Below is a small trained network, with its code and all its weights. Each question gives an input and a target symbol and asks what happens when units are switched off, that is, made to give their printed mean instead of their output.

import numpy as np


def w(rows, s, z=0):
    codes = np.array(rows[::2]) - 128.0
    scale = np.full(codes.shape[1], s)
    scale[-1] = z or s
    return codes * scale


def f(y):
    return np.maximum(y, 0)


def softmax(a):
    e = np.exp(a - a.max(-1, keepdims=True))
    return e / e.sum(-1, keepdims=True)


def log_softmax(a):
    a = a - a.max(-1, keepdims=True)
    return a - np.log(np.exp(a).sum(-1, keepdims=True))


def net(x, mask):
    ids = ['ΓΠΣΨΩεηθμτ'.index(c) for c in x.split()]
    T = len(ids)
    res = E[ids] + P[:T]
    u = 0
    for l in range(3):
        r = res
        for j in range(2):
            rows = slice(4 * j, 4 * j + 4)
            q, k, v = (r @ M[l][rows].T for M in (Q, K, V))
            z = softmax(np.where(np.tri(T) > 0, q @ k.T / 4**0.5, -1e9)) @ v
            o = O[l][rows]
            res = res + np.where(mask[u + j], z, o[:, -1]) @ o[:, :-1]
        u += 2
        y = f(res @ A[l][:, :-1].T + A[l][:, -1])
        res = res + np.where(mask[u : u + 4], y, B[l][:, -1]) @ B[l][:, :-1]
        u += 4
    return log_softmax(res[-1] @ U[:, :-1].T + U[:, -1])


Q, K, V, O, A, B = {}, {}, {}, {}, {}, {}
E = w([
[101,121,151,131,89],'Γ',
[105,120,153,136,82],'Π',
[99,120,155,130,90],'Σ',
[90,126,85,132,214],'Ψ',
[112,106,132,120,103],'Ω',
[197,137,112,195,127],'ε',
[62,110,167,106,106],'η',
[206,164,247,116,187],'θ',
[92,123,160,133,87],'μ',
[57,212,107,147,214],'τ',
],0.013)
P = w([
[4,115,209,194,144],'0',
[115,212,160,163,77],'1',
[127,142,129,85,81],'2',
[124,145,131,105,97],'3',
[125,154,135,118,108],'4',
[132,161,137,126,111],'5',
[133,164,137,131,115],'6',
[136,170,138,134,118],'7',
[138,177,137,135,118],'8',
[137,178,141,142,120],'9',
[136,180,141,144,120],'10',
[139,184,141,143,121],'11',
[138,189,141,143,120],'12',
[140,193,140,141,119],'13',
],0.011)
Q[0] = w([
[123,159,149,115,105],'0.h1',
[155,12,146,63,131],'0.h1',
[152,50,13,53,161],'0.h1',
[165,137,73,142,45],'0.h1',
[125,59,208,158,136],'0.h2',
[39,195,254,150,99],'0.h2',
[118,136,223,93,63],'0.h2',
[170,138,22,98,170],'0.h2',
],0.0086)
K[0] = w([
[125,139,144,131,142],'0.h1',
[76,93,138,144,126],'0.h1',
[125,147,4,149,105],'0.h1',
[172,152,92,145,79],'0.h1',
[164,114,130,102,166],'0.h2',
[69,101,150,112,156],'0.h2',
[117,143,173,158,107],'0.h2',
[174,163,93,128,177],'0.h2',
],0.013)
V[0] = w([
[177,231,165,4,186],'0.h1',
[129,180,173,26,133],'0.h1',
[178,51,210,117,191],'0.h1',
[172,211,165,42,77],'0.h1',
[48,38,123,111,190],'0.h2',
[190,188,152,176,189],'0.h2',
[203,157,243,54,120],'0.h2',
[105,217,164,3,141],'0.h2',
],0.0061)
O[0] = w([
[159,25,141,131,195,221],'0.h1',
[143,101,111,73,137,189],'0.h1',
[88,157,197,6,131,17],'0.h1',
[168,39,52,85,253,170],'0.h1',
[209,174,139,170,28,186],'0.h2',
[126,126,187,205,213,224],'0.h2',
[116,109,133,53,200,2],'0.h2',
[230,105,134,133,106,248],'0.h2',
],0.0078,0.0019)
A[0] = w([
[135,210,123,134,70,135],'0.n1',
[181,10,93,125,162,253],'0.n2',
[91,97,221,142,110,69],'0.n3',
[49,162,104,118,172,51],'0.n4',
],0.012,0.0037)
B[0] = w([
[120,39,114,40,130,253],'0.n1',
[47,159,122,11,18,211],'0.n2',
[93,211,90,120,55,167],'0.n3',
[146,113,108,64,2,191],'0.n4',
],0.009,0.006)
Q[1] = w([
[100,105,103,166,18],'1.h1',
[89,112,64,179,129],'1.h1',
[172,85,138,193,125],'1.h1',
[96,231,120,162,141],'1.h1',
[119,142,161,48,110],'1.h2',
[177,66,200,68,68],'1.h2',
[120,143,211,247,216],'1.h2',
[116,232,167,184,137],'1.h2',
],0.011)
K[1] = w([
[83,212,130,33,205],'1.h1',
[65,119,101,146,185],'1.h1',
[181,86,81,104,202],'1.h1',
[98,178,204,193,162],'1.h1',
[194,114,224,93,127],'1.h2',
[172,31,254,137,125],'1.h2',
[110,100,3,193,172],'1.h2',
[137,116,19,94,111],'1.h2',
],0.0099)
V[1] = w([
[2,170,41,83,144],'1.h1',
[87,51,47,168,56],'1.h1',
[126,193,147,191,119],'1.h1',
[141,120,177,81,117],'1.h1',
[91,52,97,117,183],'1.h2',
[148,28,108,140,109],'1.h2',
[209,198,153,100,106],'1.h2',
[99,130,112,148,82],'1.h2',
],0.0077)
O[1] = w([
[141,56,204,220,75,245],'1.h1',
[208,110,176,185,60,218],'1.h1',
[26,119,163,94,3,134],'1.h1',
[78,128,167,132,235,148],'1.h1',
[127,56,136,147,146,67],'1.h2',
[197,34,101,115,55,98],'1.h2',
[124,125,174,133,209,154],'1.h2',
[106,159,19,73,40,177],'1.h2',
],0.0067,0.011)
A[1] = w([
[220,160,150,104,96,33],'1.n1',
[133,214,86,150,224,13],'1.n2',
[139,97,100,66,220,2],'1.n3',
[166,1,179,68,85,42],'1.n4',
],0.0077,0.0059)
B[1] = w([
[46,38,45,21,43,164],'1.n1',
[119,55,82,180,182,143],'1.n2',
[176,145,254,236,77,130],'1.n3',
[67,237,127,173,252,253],'1.n4',
],0.0071,0.0038)
Q[2] = w([
[138,102,170,185,58],'2.h1',
[129,96,138,80,91],'2.h1',
[152,93,2,104,77],'2.h1',
[121,220,109,176,141],'2.h1',
[78,193,117,192,170],'2.h2',
[183,41,81,101,150],'2.h2',
[66,9,253,52,94],'2.h2',
[206,163,99,155,91],'2.h2',
],0.014)
K[2] = w([
[107,118,225,141,131],'2.h1',
[90,72,167,151,83],'2.h1',
[101,142,73,223,110],'2.h1',
[174,182,97,103,156],'2.h1',
[52,187,166,124,100],'2.h2',
[177,94,49,140,97],'2.h2',
[188,18,110,58,250],'2.h2',
[170,127,151,143,95],'2.h2',
],0.016)
V[2] = w([
[76,117,58,101,144],'2.h1',
[69,139,124,192,189],'2.h1',
[60,184,131,8,76],'2.h1',
[218,76,92,62,146],'2.h1',
[156,122,188,204,82],'2.h2',
[97,123,150,140,144],'2.h2',
[177,135,78,147,95],'2.h2',
[142,66,117,131,157],'2.h2',
],0.012)
O[2] = w([
[208,229,229,127,44,95],'2.h1',
[135,90,213,68,85,92],'2.h1',
[98,185,32,144,76,247],'2.h1',
[102,131,196,254,171,1],'2.h1',
[149,75,131,182,189,200],'2.h2',
[191,117,134,193,62,135],'2.h2',
[81,112,160,91,185,123],'2.h2',
[123,84,77,110,65,63],'2.h2',
],0.008,0.029)
A[2] = w([
[116,59,52,62,28,72],'2.n1',
[157,6,164,182,168,226],'2.n2',
[94,162,136,75,27,3],'2.n3',
[142,254,100,240,98,95],'2.n4',
],0.0082,0.0043)
B[2] = w([
[105,121,253,157,117,255],'2.n1',
[118,152,147,45,132,146],'2.n2',
[197,62,87,185,148,189],'2.n3',
[136,107,165,58,172,178],'2.n4',
],0.011,0.034)
U = w([
[129,132,120,120,122,35],'Γ',
[127,136,130,113,122,12],'Π',
[128,141,127,123,123,35],'Σ',
[154,148,65,199,123,255],'Ψ',
[132,149,121,137,123,59],'Ω',
[102,168,153,188,107,218],'ε',
[132,183,166,175,159,151],'η',
[154,172,132,139,113,81],'θ',
[127,142,127,128,124,38],'μ',
[98,247,141,87,70,235],'τ',
],0.014,0.0073)

Each question gives the input, a string of symbols that net reads in full, and the target symbol t.
The units are the heads (4 rows each of Q, K, V and O) and the neurons (one row each of A and B). Each row of codes is followed by its name. A weight is (code - 128) times the scale printed after its matrix; where a second scale follows, it is the last column's (O, A, B and U).
mask holds one flag per unit, layer by layer, with each layer's heads first. A switched-off unit (its flag False) gives its mean, the last column of its rows in O or B, instead of its output. The means were averaged over made-up inputs and are rounded, as every weight is.
A unit's drop is (log p(t) with every unit on - log p(t) with that unit switched off) / (log p(t) with every unit on - log p(t) with every unit switched off).
The circuit of an input: a set's keep is (log p(t) with only the set's units on - log p(t) with every unit switched off) / (log p(t) with every unit on - log p(t) with every unit switched off). Starting from the 12 units with the biggest drops (on a tie, the unit counted first), units are removed one at a time, each time the one whose removal leaves the highest keep (on an exact tie, the one counted first), for as long as the keep stays at least 0.8.
circuit, biggest first: the units of the circuit, biggest drop first
k most important neurons: the k neurons with the biggest drops, biggest first
which heads matter: for each layer, one digit per head in row order, 1 if its drop is at least 0.15 and else 0, layers parted by /
input τ τ Ω η τ ε Σ θ ε Ω τ Γ, target τ: circuit, biggest first : [0.n2 2.h2 0.h1]
input Ψ Π ε μ ε μ ε τ Σ Π τ, target τ: circuit, biggest first : [2.n3]
input η τ Σ τ τ ε ε Γ Γ θ τ μ, target η: which heads matter : 01 / 11 / 10
input Ψ τ τ τ τ θ θ, target τ: circuit, biggest first : [0.n2 0.h1]
input Ψ Ψ τ τ Σ Ψ Σ τ Ψ θ Γ, target Ψ: 3 most important neurons : [2.n1 0.n2 0.n1]
input τ Ψ τ ε ε ε ε Ψ τ ε, target η: 3 most important neurons : [0.n4 0.n3 2.n3]
input Ψ Π μ τ Ψ θ Π μ Ω τ Ω Γ τ Γ, target Ψ: circuit, biggest first : [2.n1 2.h1]
input τ τ τ Γ ε θ ε Π, target τ: 4 most important neurons : [0.n2 2.n3 0.n1 1.n1]
input τ Ψ ε Π Ψ Π Γ Γ τ Π Γ ε Ψ, target Ψ: 3 most important neurons : [0.n1 2.n1 1.n4]
input τ τ τ μ, target ε: which heads matter : 10 / 10 / 01
input τ τ Ω θ Ψ Ψ τ τ τ Σ, target τ: which heads matter : 11 / 11 / 11
input τ ε τ τ ε τ τ τ τ, target η: 2 most important neurons : [0.n3 0.n2]
input τ Π Π τ Π τ Ω, target ε: circuit, biggest first : [2.n1 2.h2 2.n4]
input τ τ η ε τ ε θ μ τ τ Γ ε τ Γ, target τ: 3 most important neurons : [2.n3 0.n2 0.n1]
input ε Ω τ Σ, target ε: which heads matter : 01 / 10 / 01
input Ψ τ θ ε Σ, target Ψ: most important neuron : [2.n1]
input μ τ Γ, target ε: which heads matter : 10 / 10 / 01
input ε Ψ τ η ε θ Γ Ψ Ψ, target ε: 3 most important neurons : [1.n4 0.n2 0.n3]
input ε Γ Ω Ω τ τ τ Ψ, target ε: 4 most important neurons : [2.n1 0.n2 1.n4 2.n3]
input Ψ τ Γ, target ε: circuit, biggest first : [2.n1 1.h1 0.h1]
input τ Π Ψ τ Γ τ ε τ Ψ, target τ: circuit, biggest first : [2.n3]
input η ε Ψ Ω τ Σ τ τ τ τ Ψ τ θ Γ, target η: circuit, biggest first : [1.h2 2.h1]
input τ τ τ, target Ψ: circuit, biggest first : [2.n1 0.h1 2.h2]
input τ Ψ ε Γ η, target ε: circuit, biggest first : [2.n1 0.n3 1.h1 0.h1]
input τ τ ε Γ τ Π τ Σ η μ ε, target τ: 3 most important neurons : [0.n1 0.n2 0.n4]
input Ψ τ ε μ θ, target Ψ: circuit, biggest first : [2.n1 2.h1]
input Γ Γ ε τ η Ψ Π ε τ Γ ε ε, target η: circuit, biggest first : [2.h1]
input θ τ Ψ η τ τ τ τ Γ Γ τ Ψ τ, target θ: 3 most important neurons : [2.n3 0.n3 2.n4]
